 919  -312  -604  -855  -368  -422  -880  -273   206
The entry just right of the largest entry -> -312
The entry just right of the centre entry: -422
Give the entry just left of -273.
-880
Give the entry just right of the smallest entry.
-273

[-23.5  26.3 -29.5 -58.1]
Give the maximum.
A: 26.3
Give the entry just left of the smallest entry.
A: -29.5

data =
[[3 5 3 7 3 3 5 6 5 3 3 6 3 5]
 [3 6 6 6 6 3 6 3 5 5 6 4 6 4]
 [4 5 4 8 4 4 5 7 6 4 4 6 3 6]
 [3 7 6 6 8 1 8 0 5 5 7 4 8 2]
 [4 7 6 6 7 2 7 2 5 5 6 5 7 3]
 [5 3 6 0 5 6 3 2 3 6 6 2 6 3]
 [4 6 5 6 7 3 7 2 5 5 6 5 7 3]
 [4 5 3 7 4 3 5 5 5 3 3 5 3 5]
 [4 7 6 6 7 2 8 2 5 5 7 5 7 3]]
Indices start at 0.
What is the entry in the bottom-right corner?
Answer: 3
What is the top-left entry?
Answer: 3
What is the entry in row 1 and column 0?
Answer: 3
The entry at row 0, column 2: 3
What is the entry at row 0, column 1?
Answer: 5
What is the entry in the top-right corner?
Answer: 5
The entry at row 2, column 1 is 5
The bottom-left entry -> 4
What is the entry in row 2 and column 0?
Answer: 4
What is the entry in row 1 and column 1?
Answer: 6

arr =
0.17,0.20,-0.04,0.06,0.14,0.11,0.24,0.11,0.16,0.04,0.02,0.20,-0.01,0.08,0.06,0.10
0.00,0.18,0.18,-0.03,0.15,0.28,0.07,0.05,0.00,-0.23,-0.05,0.23,0.10,0.31,0.05,0.19
0.01,0.08,0.15,0.07,0.10,0.02,0.06,0.06,0.05,0.06,0.08,0.07,0.06,0.03,0.06,0.05
0.03,0.10,0.12,0.03,0.08,0.01,0.08,0.04,0.09,0.04,0.05,0.13,0.04,0.04,0.08,0.10
0.07,0.04,0.09,0.11,0.09,0.05,0.07,0.14,0.08,0.17,0.14,0.01,0.16,0.17,0.14,0.06
0.17,-0.01,0.12,0.04,0.12,0.05,0.00,0.11,0.05,0.13,0.15,0.15,0.02,0.15,0.01,0.11
-0.02,0.24,0.07,0.09,0.11,0.06,0.14,0.03,0.09,-0.03,0.05,0.17,0.01,0.22,0.20,0.10
0.05,0.09,0.01,0.12,0.08,0.18,0.00,0.10,0.06,0.09,0.02,0.09,0.22,0.05,0.20,0.09
0.02,0.18,0.05,0.04,0.11,0.22,0.24,0.04,0.12,0.03,-0.05,0.13,0.06,0.04,0.19,0.06
0.01,0.07,0.07,0.13,0.01,0.13,0.08,0.01,0.05,0.14,0.01,0.05,0.18,0.03,0.16,0.13
0.03,0.00,0.20,0.11,0.05,0.10,-0.01,0.14,0.05,0.14,0.19,0.04,0.11,0.07,0.15,0.02
0.07,0.02,0.12,0.03,0.08,0.07,0.04,0.10,0.07,0.06,0.14,0.08,0.09,0.11,0.06,0.08
0.06,0.13,-0.16,0.18,-0.03,0.09,0.25,-0.15,0.31,0.04,0.01,0.19,0.09,-0.02,0.06,0.01
0.07,0.22,0.06,0.08,0.18,0.12,0.27,0.19,0.30,0.06,0.10,0.13,0.07,0.10,0.09,0.12
Give the entry directly above the smallest entry.
0.04
The entry in the top-left corner -> 0.17
The 3rd entry on the diagonal from the top-right corner -> 0.03
Give the entry in the bottom-left corner.
0.07
The bottom-right entry is 0.12
Give the largest entry in the first row.
0.24
The 3rd entry on the main diagonal -> 0.15
The largest entry in the last column is 0.19
The 2nd entry from the end, reading row by row: 0.09
The largest entry in the last row is 0.30
The smallest entry in the last column: 0.01
The 5th entry in reading order -> 0.14
Give the smallest entry.
-0.23
The entry in the top-right corner -> 0.10
Give the 2nd entry on the diagonal from the top-right corner.
0.05
The 4th-last entry, reading row by row -> 0.07
Give the 3rd entry in reading order.
-0.04
The entry just right of the smallest entry is -0.05
The entry just right of 0.27 -> 0.19
The 2nd entry, reading row by row: 0.20
The 3rd smallest entry -> -0.15
Give the 5th-last entry, reading row by row.
0.13
The third-last entry, reading row by row -> 0.10
The entry just left of the smallest entry -> 0.00
